[[ -3  -5   4 -24 -33   1   2  -6 -12   2 -16   2  16   9]
 [-15 -34  19 -32  17  11 -31  23   8 -13  10  -4  18   0]]
:
[[  9   0]
 [ 16  18]
 [  2  -4]
 [-16  10]
 [  2 -13]
 [-12   8]
 [ -6  23]
 [  2 -31]
 [  1  11]
 [-33  17]
 [-24 -32]
 [  4  19]
 [ -5 -34]
 [ -3 -15]]

[[  8 -18]
 [  7 -10]
 [ 38 -24]
 [ 19 -11]
 [ 14  -7]
 [ 28 -15]
 [ 19 -12]
 [  6   8]
 [ 14 -17]
 [  4  -3]]
:
[[-18 -10 -24 -11  -7 -15 -12   8 -17  -3]
 [  8   7  38  19  14  28  19   6  14   4]]

[[ 36 -29 -23   4   5 -33  -7 -33  -5  -5  10   3]
 [  3   1   1   9 -33   1   1  18   0 -21   0  -5]
 [  2  -2   6   0   0  -1   0  -2   0   0   0   0]
 [ 13 -11  -9   2   2 -12  -3 -12  -2  -1   4   1]
 [ 33 -27 -21   4   5 -29  -7 -30  -4  -4   9   3]
 [ -2   2   2   0   0   2   1   2   0   0  -1   0]]
:
[[  3  -5   0   1   3   0]
 [ 10   0   0   4   9  -1]
 [ -5 -21   0  -1  -4   0]
 [ -5   0   0  -2  -4   0]
 [-33  18  -2 -12 -30   2]
 [ -7   1   0  -3  -7   1]
 [-33   1  -1 -12 -29   2]
 [  5 -33   0   2   5   0]
 [  4   9   0   2   4   0]
 [-23   1   6  -9 -21   2]
 [-29   1  -2 -11 -27   2]
 [ 36   3   2  13  33  -2]]

[[  5   0  22]
 [-18 -31 -12]
 [ -9  -4  18]
 [ -7   7 -22]
 [ 20  38   5]]
:
[[ 22 -12  18 -22   5]
 [  0 -31  -4   7  38]
 [  5 -18  -9  -7  20]]

[[ 33 -17  18]
 [ 12 -15 -18]]
:
[[ 18 -18]
 [-17 -15]
 [ 33  12]]

[[ -2   5]
 [-19  35]]
:
[[  5  35]
 [ -2 -19]]

[[ -1 -23 -17 -12  -2]
 [ -1  32  -2 -12  -2]
 [ -1  -9  -4 -12 -30]
 [ -1  -9  -4 -30  10]
 [-14  -9  31 -12  -2]
 [ -1 -32  -4   7  -2]
 [ -1   5  -4   6  32]
 [  6   9  -4 -10 -28]
 [ -1  -9  11 -31  -2]
 [ -1 -31  -4   8  -2]]
:
[[ -2  -2 -30  10  -2  -2  32 -28  -2  -2]
 [-12 -12 -12 -30 -12   7   6 -10 -31   8]
 [-17  -2  -4  -4  31  -4  -4  -4  11  -4]
 [-23  32  -9  -9  -9 -32   5   9  -9 -31]
 [ -1  -1  -1  -1 -14  -1  -1   6  -1  -1]]
---
[[ -4 -10  30   9   9  18  31 -13  14   0  -2   5 -15   8   6   5]
 [  6   0   1  -5   9 -22 -23 -16  34 -37   1  -9   3 -14  17 -24]]
:
[[  6   0   1  -5   9 -22 -23 -16  34 -37   1  -9   3 -14  17 -24]]

[[-21  22  -6  21  25  28 -17  27 -24  26 -18 -23]
 [-18  32  34  34  30  18 -24  29 -10  29  -7 -17]
 [ 31 -33 -32 -35 -30 -20  36 -30  23 -30  21  30]
 [ 27 -26 -17 -26 -25 -19  29 -25  23 -25  20  27]
 [  7 -13  -5 -13 -13 -11   7 -13   7 -13   1   8]
 [ 23 -20   0 -21 -22 -21  22 -24  24 -23  16  25]
 [-10  14 -10  14  18  22  -6  19 -15  19  -5 -13]]
:
[[-18  32  34  34  30  18 -24  29 -10  29  -7 -17]
 [ 27 -26 -17 -26 -25 -19  29 -25  23 -25  20  27]
 [ 23 -20   0 -21 -22 -21  22 -24  24 -23  16  25]]

[[ 25  -7   9  -1  13 -22 -22]
 [ 24   6  27   6 -16  15   9]
 [  7  19  13   4  -3  28   2]
 [ 25 -14  11  15  -3  10  12]
 [ 22  20  28   3  19 -18   3]
 [ -1 -27  23   0  14  -6  20]
 [ 34  -9  15  16  22   8  -2]
 [ 33   6  32  -2   6   3 -26]
 [-22 -12  13  -8  17   9  14]
 [ 15 -32  35   6   5  19  17]]
:
[[ 24   6  27   6 -16  15   9]
 [ 25 -14  11  15  -3  10  12]
 [ -1 -27  23   0  14  -6  20]
 [ 33   6  32  -2   6   3 -26]
 [ 15 -32  35   6   5  19  17]]

[[-25 -29 -29  30 -31 -26  13  29  30 -27]
 [-17 -19 -19  20 -18 -13  13  19  20 -18]
 [ -9 -12 -11  14 -16 -16   1  15  14 -11]
 [ 26  25  26 -16  20  12 -16 -12 -16  26]
 [  4   6   6  -6   8   8   0  -6  -6   5]
 [-19 -11 -13   7   7  22  34  -3   7 -15]]
:
[[-17 -19 -19  20 -18 -13  13  19  20 -18]
 [ 26  25  26 -16  20  12 -16 -12 -16  26]
 [-19 -11 -13   7   7  22  34  -3   7 -15]]

[[ -2  -2  -9  22 -14 -15  10  -8  -9]
 [ -2  -5  -1  30 -14 -14  17  -3 -11]
 [  6 -14  -2  13  -1  -5   5 -14  -1]
 [  4 -17  -9  25  12   8  12  -6  -8]
 [-19  12  -5 -15  -6   7  -9  -2   6]]
:
[[ -2  -5  -1  30 -14 -14  17  -3 -11]
 [  4 -17  -9  25  12   8  12  -6  -8]]

[[-17  25  12  32 -27  31 -28  24]
 [-31  14  11  -1  35 -27  14 -12]
 [ 30  32  -3   9  26 -16 -24 -23]
 [ 25  -8   3  -4  18  28  11  16]
 [ -2  21 -26  36   4  -1   4 -20]
 [-14  17  25  29 -13 -22  17  32]]
:
[[-31  14  11  -1  35 -27  14 -12]
 [ 25  -8   3  -4  18  28  11  16]
 [-14  17  25  29 -13 -22  17  32]]

[[ 28 -13   1 -33  22 -23  -6  -5]
 [ 19 -17   5 -26 -17 -20  -5 -15]]
:
[[ 19 -17   5 -26 -17 -20  -5 -15]]

[[  5  -7 -30 -27  -3]
 [  2  -5 -31 -20   1]
 [ 20  -2  12  -6 -33]]
:
[[  2  -5 -31 -20   1]]
